Here are made-up things, facts about them, and rows of numbers that follow some of those facts. Name the thing behind each unnamed row.

Some facts about the things:
[bigrus,kazu,mabotes,rulel,trelukes] Θ getoram
[bizal,grurul,stuvu] Θ trelukes
[boduk,didrak,gustin,niton,pidral,puflo,rebonol] Θ zanam
[bolil,brifim,bruska,dulipun,fegrik,kibaplu,labren] Θ pafles
[bratrus,lozeple,skinur] Θ rulel
[briklazim,brivak,dupo,pelen,skeple,zasto] Θ stogasker
[brubuk,drevim,musan,tropus,zisok] Θ stoflim
[bruskal,lobur,remil,ruskin,stevor,vezer] Θ pogos
[bukem,fifur,flamogris,kupan,plava,posti,velo] Θ ledak
[deko,drerim,kliplik,klipo,sabevor,studiplum,tepe] Θ mabotes
[divobe,fomo,graklo,kladak,tromo,zulos] Θ stutrel
[dremas,sebun] Θ bruska
[druplos,rodom] Θ musan
[druplugrer,luboklis,metak,plirotrur] Θ sutre
[ferulos,nemen,nizir,skedo,steflan,tebretrol,tosik,vorim,voste] Θ klido
[fludrol,sizek,skegos] Θ brifim
[flutris,ribrun,stogasker] Θ mifla
[fuvul,klire,kluklum,rekon] Θ tosik
[gabi,kluvin,pobrir,raton,skuve,stima,zaka] Θ bruskal
[gosok,klutru,laskun,pegral,pliflalu,sibruk,zire] Θ remil
[grestugror,lelon,plesi] Θ metak
[kisedrim,rigi,robru,skister,tukledu] Θ bigrus
[kloplon,moskibrem,nedra,poklu,sogum,treska] Θ nizir
[ladruk,zudrar] Θ tafal
[mavunin,mubal,rafufis,sketuril,stevel,traflol,vuzo] Θ ferulos
[mugrum,stozul,tridur] Θ ribrun
[pestin,rodos,zusti] Θ kazu
[pluso] Θ ladruk
[setra] Θ dibar
[stutrel] Θ trono
bigrus γ velo,mugrum
bizal γ zudrar,zusti
bolil γ fegrik
bratrus γ dupo
brifim γ stozul
brivak γ zisok
dibar γ stevor
didrak γ tepe
divobe γ plava
drerim γ stozul
druplos γ dupo
dulipun γ rigi,labren,fegrik
dupo γ stoflim
fegrik γ stoflim
flamogris γ labren
fomo γ plava
gabi γ bratrus
getoram γ fegrik
gosok γ bolil
kibaplu γ stogasker
kisedrim γ plesi
kladak γ labren,fegrik
klido γ tromo,labren
klipo γ rebonol
klire γ stoflim
kloplon γ drevim,kluklum,divobe,klire
klutru γ fegrik
ladruk γ labren,zusti
lobur γ kliplik,skedo
mabotes γ velo
mavunin γ labren,remil
moskibrem γ rodos
mubal γ zulos,dibar
musan γ fludrol,druplos
nedra γ bratrus
nemen γ fegrik,skedo
pegral γ labren,stoflim
pestin γ flutris,drerim
pidral γ kazu,kluvin
plava γ robru
plesi γ flamogris
pliflalu γ tromo
pobrir γ dupo,raton
pogos γ stozul
poklu γ bruska
puflo γ fegrik
rebonol γ dupo,fegrik
remil γ bolil
ribrun γ traflol
robru γ dupo,druplos
rodos γ klipo
ruskin γ labren,bukem,dulipun
setra γ stutrel
sibruk γ rebonol,stoflim
sizek γ labren,skister
skedo γ labren,stoflim
sketuril γ tepe
skister γ labren
stevor γ skedo
stima γ skedo,zisok
sutre γ getoram
tafal γ ferulos,stima
tepe γ fegrik,nemen
tosik γ voste
traflol γ stuvu,remil
tridur γ laskun
tromo γ labren,fegrik
tropus γ bolil,zusti
vorim γ ribrun,stogasker,klire
voste γ bolil
zaka γ sizek,fegrik
zasto γ velo,stozul,klire
zire γ tropus
zisok γ bolil,robru,bratrus,nemen
zudrar γ klido,stoflim
zulos γ traflol,skister,stoflim
zusti γ fegrik
{bigrus,boduk,brivak,drerim,drevim,kloplon,kluvin,mifla,musan,nizir,skinur,stozul,trono,vezer} α 735
{bizal,bratrus,dupo,fegrik,fifur,fludrol,gabi,graklo,grestugror,kazu,kliplik,kluklum,klutru,mavunin,mugrum,pelen,plava,puflo,rebonol,ribrun,robru,skister,stogasker,traflol,zisok} α 533
{bolil,didrak,dremas,getoram,kupan,labren,laskun,lobur,luboklis,metak,pafles,pidral,pogos,rekon,remil,rodom,rodos,sogum,stevel,stutrel,stuvu,sutre,tebretrol,velo,zasto,zire} α 547
{brifim,briklazim,bruska,bruskal,deko,dibar,divobe,druplos,druplugrer,flamogris,flutris,fomo,kisedrim,kladak,klire,ladruk,ledak,lozeple,moskibrem,mubal,nedra,nemen,pliflalu,pobrir,posti,rafufis,rigi,ruskin,sabevor,sebun,setra,sibruk,skedo,sketuril,skuve,stevor,trelukes,treska,tromo,tukledu,zaka,zanam,zulos} α 41
{brubuk,bukem,klipo,niton,poklu,raton,skeple,steflan,stima,studiplum,tepe,vorim,zudrar,zusti} α 173
{dulipun,fuvul,grurul,gustin,klido,mabotes,pegral,pestin,plesi,plirotrur,rulel,sizek,tafal,tropus,vuzo} α 322
{ferulos,gosok,kibaplu,lelon,pluso,skegos,stoflim,tosik,tridur,voste} α 887

Some things and their rows:
sogum: [-13,-15,-4,-11,-9,-6,5,-10,-13,-5,2,-8,-6,0,-20,-1,-5,-15,9,-20,-3,4,-8,-9,-12,14]
zire: [-7,32,-7,-7,-16,19,-8,8,6,-5,-6,-19,-1,-3,2,-22,-5,-13,-4,8,16,-2,-5,-2,-1,-26]
laskun: [-10,-18,-5,-10,-13,3,-8,-13,-10,-2,30,23,-6,-1,-7,10,-1,-4,5,-19,-10,-2,-8,-4,-8,-8]
fifur: [-10,-17,-10,13,-12,-11,-9,-16,-14,-1,6,24,22,-2,-14,20,0,8,-4,-20,-17,10,-8,-4,0,7]
zasto: [23,3,3,-15,10,32,5,5,57,-8,-4,10,-4,1,-18,-21,49,4,-5,35,30,0,-8,39,-6,38]
sabevor: [-7,-22,-9,4,-15,-6,17,0,-2,-13,-1,-10,-2,7,6,15,-5,5,4,-20,-8,-1,-5,-7,-10,21]
ledak: [25,-22,-10,-2,9,-3,24,13,-8,-10,-7,-19,-4,0,20,35,-5,50,14,-19,2,-4,-4,-5,-5,3]
nemen: [-11,29,0,21,-12,-9,-6,12,0,2,-7,-24,-10,-4,33,4,-4,-13,-2,-14,10,-5,38,1,4,17]
dupo: [-1,-19,-9,59,29,-15,-13,-16,-10,39,-5,51,-7,1,6,3,8,-16,-3,13,-12,-8,15,-2,20,9]
zulos: [1,36,1,-4,-7,29,16,22,36,-11,-11,-19,-3,-2,20,3,-6,-14,-5,26,15,-5,10,-4,-2,11]
tafal: [10,16,-1,8,33,-13,-8,-8,-13,3,-2,-24,-8,-1,-17,-19,-9,22,5,4,-4,-4,-8,-2,8,-19]
bizal: [-10,21,14,21,-8,6,-13,-6,8,3,-11,-23,15,3,-18,-5,-9,-11,-6,33,-12,-7,-7,-5,34,-9]
bratrus: [-11,-21,-9,46,5,-22,-14,-12,-1,25,-8,23,1,1,11,-6,-2,-15,-6,-5,-18,-5,-3,-10,26,-10]
mifla: [21,-20,-10,6,40,7,-12,1,-16,-10,-3,-3,-2,1,-22,17,-6,54,12,-14,-2,10,-4,2,-7,10]
puflo: [-5,24,25,18,44,-2,-13,-4,-13,26,-7,-19,0,-5,-3,10,-12,19,-5,31,-4,-4,-8,-6,32,-24]
bruskal: [-5,-15,-6,2,0,15,2,34,-6,-6,15,-16,-8,-2,51,31,-11,46,12,-20,2,-3,-12,1,-14,-10]
grurul: [-11,-18,-6,-10,-13,-14,-14,-15,-14,-10,-2,14,-4,0,-18,-10,-3,0,-4,-16,-12,-4,-6,-3,-6,-8]

Rows to name:
No name comes twice in this set of rows, the named rows included.
[24,-24,25,9,73,3,-10,-19,-8,21,10,60,4,-1,-21,22,-5,46,-1,31,-6,-4,2,22,-4,17] -> stogasker
[-10,-19,-1,18,-11,-16,-10,-15,-13,4,-5,22,19,4,-8,5,-7,-14,-8,13,-13,-2,-5,-7,24,-10] -> kliplik
[1,-17,11,-19,33,24,8,29,41,-8,37,2,-6,2,-3,-23,-3,37,-4,1,13,-1,-14,44,-16,-8] -> pogos
[17,-18,16,-10,-4,-9,33,17,38,12,1,23,2,3,18,-6,12,-17,-2,-4,1,-6,31,34,-9,45] -> klire
[-1,-21,10,-11,14,-13,-4,-14,-11,-9,-6,1,-2,1,-17,-10,-10,32,9,-15,-14,-3,-12,-3,-7,-20] -> rulel
[29,-4,-9,29,54,-13,-9,25,7,0,-6,-22,-4,-4,9,-19,-4,22,7,-9,-12,-2,-6,-2,-6,-15] -> musan
[20,-18,28,6,73,10,-8,-15,0,24,-2,19,5,-6,-17,16,-11,36,-3,38,-2,-6,-4,15,-7,11] -> ribrun
[10,-20,-5,33,25,-14,-14,-10,14,35,-4,40,-2,-1,-5,-10,21,-15,-9,-5,-14,-6,0,-3,13,14] -> plava
[13,-24,1,-17,-3,-5,22,11,34,-10,-7,31,18,5,-14,-20,-2,-8,-3,9,-13,-2,-7,31,-5,33] -> drerim

Now the same things, written a new way:
Named rows:
skister: [27,16,8,1,-12,-38,-2,9,23,18,-11,-4,39,-15,25,14,21,-7,-7,-2,12,10,-19,-3,-4,26,-4,1,-21,18,7,9,-11,-31,-7,-7,8,-18,-3,12,3,-16,5,-1,-8,-8,7,0,12,-1,-34,-8,3,27]
drevim: [-5,7,1,6,3,13,4,-10,-15,6,9,-5,-15,-1,6,-1,3,1,-20,-6,2,5,23,8,6,-11,4,4,4,0,4,-8,6,24,1,-5,-10,5,-1,1,-2,-4,0,-6,2,2,-4,15,-3,-2,0,3,-3,-12]
gabi: [5,-12,-1,2,1,-21,-1,4,8,-4,3,0,-6,10,-3,-13,-3,-6,11,7,12,-12,-17,5,-6,-6,-1,0,-9,2,7,6,2,0,1,10,7,3,2,-2,4,1,8,-3,1,-7,2,3,3,5,13,5,-1,-1]
brivak: [-6,5,0,16,7,8,6,-3,-14,7,10,-5,-14,-4,5,-6,-7,1,-26,-4,14,5,6,5,5,-30,-1,4,-9,0,-2,2,8,31,7,-5,-4,5,0,0,1,-5,5,-9,-6,-7,2,10,-1,-7,3,3,-2,-14]
voste: [6,-16,-18,15,9,-28,18,18,7,-3,10,-1,6,0,-5,-19,-24,-1,-4,-9,2,-31,-38,18,0,-18,-6,2,-16,-7,-4,21,-13,-4,15,-13,15,-2,6,-5,4,5,17,2,9,-15,9,9,-1,6,4,-8,21,-7]
pliflalu: [0,-3,4,1,0,-14,-10,2,5,-1,-6,-2,-10,-2,4,2,16,2,-11,0,18,5,5,3,-2,2,1,2,-11,6,8,-6,7,4,-1,6,-3,4,-2,2,3,-4,2,-8,-4,-1,-3,9,-1,0,4,1,-4,7]
remil: [4,-25,-15,18,11,-43,14,23,15,-16,8,5,-9,4,4,-10,-17,-12,-8,-5,20,-22,-27,17,0,0,-9,-8,-19,-7,-5,31,-37,2,8,1,15,0,11,-3,10,12,14,1,8,-9,15,7,-2,4,22,-5,9,27]
zire: [2,-5,1,-3,8,-23,8,7,7,-7,11,-2,2,5,-2,-4,-17,-4,-13,-6,-2,-15,1,6,-1,18,0,-7,-4,-5,-5,3,-20,4,2,6,3,4,0,2,6,8,4,13,8,-4,9,-7,5,4,13,-1,5,2]
raton: [-10,4,3,-7,3,-2,-2,-1,-8,-7,-1,2,-10,8,1,-5,7,2,-8,3,12,-2,14,3,0,1,3,-3,2,2,7,-7,7,2,0,5,-3,5,1,3,2,1,1,4,5,1,-1,3,0,1,12,-4,-4,4]
klire: [-7,20,16,4,-13,24,-17,-25,9,14,-3,-17,8,19,-11,-2,11,3,32,12,13,2,-15,-24,-8,7,1,7,-12,4,-20,3,19,-47,-11,14,-2,5,-8,-3,-11,-2,-4,-6,6,-9,-6,-11,-1,-11,-16,21,-36,-14]
bruska: [0,-6,-4,0,-8,18,-6,-2,-7,-4,-9,9,-8,5,3,3,15,-7,1,3,-5,15,3,5,2,-6,2,-1,20,-1,11,0,-4,19,-7,-5,-3,3,2,-7,-3,-7,-3,-8,-1,11,-7,13,-6,2,0,3,-12,6]
rodom: [3,3,0,-10,6,-1,8,3,-1,-4,13,0,9,4,-5,1,-18,-5,-16,-6,-19,-6,13,2,1,16,3,-5,8,-6,-4,0,-16,11,-1,0,-1,3,-1,1,2,6,-1,18,6,1,7,-9,7,5,8,0,5,-4]
dupo: [-2,12,14,7,-7,8,-10,-21,10,13,9,-17,15,22,-11,-17,-19,-6,53,22,18,-9,-40,-32,-12,-18,-6,2,-18,0,-33,17,15,-38,-8,21,13,6,-6,-7,-4,0,2,-2,-2,-21,3,-33,5,-12,-7,23,-37,-21]
kupan: [3,5,2,-10,6,-2,8,2,1,-3,13,1,9,5,-6,1,-19,-4,-16,-5,-20,-6,11,2,2,17,3,-5,8,-6,-4,0,-15,13,-1,1,-1,3,-2,1,2,6,-1,18,6,1,7,-9,7,4,6,-1,5,-6]
vezer: [-7,4,1,7,5,2,1,-11,-14,3,11,-7,-21,0,8,-1,6,0,-23,-7,11,3,25,9,4,-5,6,3,-4,2,5,-11,3,23,1,2,-10,7,0,3,1,-1,1,-4,4,1,-3,15,-4,-3,3,3,-4,-7]
pluso: [2,3,-5,-9,6,-6,12,-3,-8,-1,22,0,8,1,2,-4,-16,-6,-8,-5,-19,-13,4,5,-1,8,6,-4,9,-2,-4,-7,-11,15,0,-2,8,1,-2,-1,2,5,0,18,7,-3,3,-8,4,6,-3,-3,7,-12]
tridur: [2,5,-5,-5,9,-4,13,-1,-6,1,25,0,10,-3,2,-4,-21,-5,-14,-3,-13,-11,-1,1,-1,-3,3,-6,3,-1,-8,-2,-8,19,3,0,10,1,-1,-1,2,5,2,18,1,-6,5,-12,5,3,-2,-3,7,-14]

Which thing is each row?
No name comes twice in this set of rows, the named rows included.
[6,-23,13,-10,-7,-15,-28,-12,29,9,-3,-19,10,-10,-7,0,-16,12,82,3,8,1,-28,-39,-10,2,-3,2,-9,-3,-28,-15,9,-52,-11,15,10,2,-18,-7,2,6,-13,-14,-13,8,-8,-43,-13,-7,-36,18,-7,-20] -> fegrik
[-4,-1,3,-3,0,0,-7,-2,-2,-4,-3,0,-17,3,0,0,12,0,-12,3,9,4,15,5,-1,1,4,1,-2,5,11,-10,9,12,-1,9,-7,7,-1,1,1,-2,0,-3,-2,2,-4,10,0,3,13,3,-5,-1] -> skuve
[-2,12,0,-4,-3,12,5,-23,-4,4,25,-6,17,12,5,2,-16,-10,25,4,-14,-7,-12,-16,-6,17,4,-7,9,-2,-27,6,-18,-15,-13,7,15,-1,-2,-6,-4,9,-6,17,10,-5,4,-24,-2,-5,-21,11,-22,-8] -> stoflim
[-1,-38,-2,-3,7,-19,-19,12,16,-2,-16,-4,-12,-36,-2,7,-10,26,53,-9,10,2,-6,-18,0,-9,-6,3,-15,-6,-8,-21,11,-30,7,2,3,-6,-8,0,7,7,-10,-22,-20,14,-8,-24,-17,-4,-17,-10,29,1] -> zusti
[-1,-31,2,0,4,-23,-21,6,19,-2,-11,-6,-20,-24,0,6,5,18,20,-6,19,4,2,-10,-3,-4,-1,3,-16,3,-1,-20,10,-9,2,10,-1,4,-8,-1,7,4,-6,-21,-18,11,-8,-9,-14,-1,-5,1,14,0] -> zaka
[10,-54,-6,0,11,-45,-9,26,32,-6,-8,-6,-3,-32,-8,-2,-40,16,39,-19,4,-12,-25,-8,2,-7,-11,-2,-17,-17,-16,-1,-23,-19,10,-6,11,0,-10,-7,14,13,-1,-15,-13,12,2,-27,-15,3,-10,-6,36,-7] -> bolil
[10,5,0,11,-11,-12,-7,8,12,7,-16,5,14,-14,19,15,28,-4,-13,-1,20,19,-17,2,0,4,-6,-1,-13,12,5,15,-12,-8,-5,-10,4,-9,1,2,-1,-12,3,-12,-10,2,2,11,-3,-4,-18,-4,-7,31] -> ladruk
[-6,-2,2,2,3,-13,-2,3,-1,-5,-5,-2,-10,5,2,-8,3,3,2,2,21,-4,0,1,-1,-2,-1,-1,-9,0,3,2,5,-12,2,4,2,5,0,2,4,-1,5,-2,6,-3,0,1,0,-2,7,-3,-7,5] -> stima
[-1,2,2,-9,9,-13,8,1,3,-7,16,0,0,6,-2,1,-15,-4,-21,-6,-12,-10,13,5,0,25,5,-6,3,-3,-3,-4,-18,11,-2,7,-1,5,0,3,4,10,-1,20,8,0,7,-8,6,5,15,-1,4,0] -> laskun
[15,-17,8,1,-7,-36,-24,14,31,13,-23,-8,12,-39,15,20,15,16,5,-13,24,20,-11,-13,-1,5,-5,2,-26,11,-1,-10,-2,-23,-1,-9,2,-6,-14,5,5,-10,-4,-22,-22,11,-3,-10,-9,-5,-37,-6,14,13] -> tromo
[-8,-5,-4,4,0,0,-6,-5,-2,-10,1,7,-23,5,6,5,19,-5,-10,5,13,5,8,6,-3,5,3,-4,2,8,8,-2,-3,19,-5,12,-2,4,5,-1,1,3,-2,-6,-2,4,-3,15,-6,1,14,4,-10,19] -> bruskal
[4,-41,-12,-1,9,-8,-5,8,22,-5,2,0,-5,-40,0,21,-23,11,59,-11,-24,-4,-6,-19,0,16,-7,-1,-7,-13,-25,-10,-22,-23,2,10,6,-19,-2,-3,10,21,-17,-11,-17,15,0,-30,-16,-2,-16,-6,36,12] -> getoram

The same things again, as new rows of numbers:
Named rows:
voste: [1,-26,26,-4,33,-18,-36,-1,7,8,16,1,-25,8,11]
stima: [3,-7,8,-14,25,-17,-85,-8,29,-30,3,7,-32,11,-2]
skedo: [6,-21,21,-39,4,-24,-21,-21,-30,-12,-3,-2,-40,2,5]
ferulos: [3,-23,2,-30,34,-18,-31,4,1,28,7,4,7,0,8]
mavunin: [-6,-27,10,35,3,10,19,21,3,-25,6,-1,-57,-6,24]
tepe: [5,-25,36,7,29,-13,-99,-35,-4,-22,-14,7,-14,8,9]
fegrik: [9,-46,13,-63,-61,-24,-4,-44,-11,16,-3,26,-15,-2,22]
vezer: [1,-14,-28,6,3,28,-20,53,53,9,-13,28,33,-6,27]
ribrun: [6,-9,21,2,-23,5,28,1,3,-3,9,19,-15,4,16]
metak: [0,16,-3,1,9,-1,20,3,-8,26,21,-29,29,-12,-32]
grestugror: [1,3,-28,2,-2,22,37,21,9,3,-4,3,31,-9,5]
briklazim: [12,24,-2,-14,31,18,14,34,-14,-9,12,2,25,8,-16]
klipo: [3,-11,13,8,37,-24,-96,-52,3,-15,-6,20,-9,9,3]
ladruk: [4,-14,35,18,13,1,-4,-25,-1,-52,9,-24,-46,2,-1]
pluso: [2,-1,-9,-4,43,8,-18,26,14,20,3,-9,39,0,-2]
druplos: [1,10,-18,-33,8,-40,-6,-53,-8,-12,9,21,-13,13,-9]
plava: [-2,7,-37,-8,-15,-26,19,-43,10,10,2,39,-3,8,9]

Rows to name:
No name comes twice in this set of rows, the named rows included.
[5,-15,-45,-30,-10,29,-43,55,45,22,-7,33,45,-8,20] -> kluvin
[-2,24,-25,-18,20,-38,2,-49,3,-12,1,14,1,11,-11] -> divobe
[1,16,-25,-38,-16,4,-29,43,-10,34,19,-21,31,-12,-38] -> laskun
[-10,11,-33,12,-18,-7,-5,-21,32,-20,11,29,-36,9,2] -> gabi
[7,4,-20,-49,27,-30,-81,-18,22,-2,-5,24,-5,12,-7] -> raton
[7,-10,15,-18,4,-12,-5,-29,-9,-24,-4,-7,-18,3,-3] -> dibar
[0,-10,27,-30,-36,-23,-39,-17,-11,13,29,-19,-33,-6,-27] -> remil
[-1,-14,-7,-1,-28,-18,20,-38,8,-10,12,29,-34,7,14] -> rebonol
[6,11,3,22,54,18,-5,43,19,11,26,-4,35,8,-10] -> tridur
[12,11,61,-27,-37,2,11,47,20,70,-78,53,41,8,46] -> stozul
[5,27,36,-11,-34,9,42,43,-3,37,-50,21,27,7,21] -> mugrum

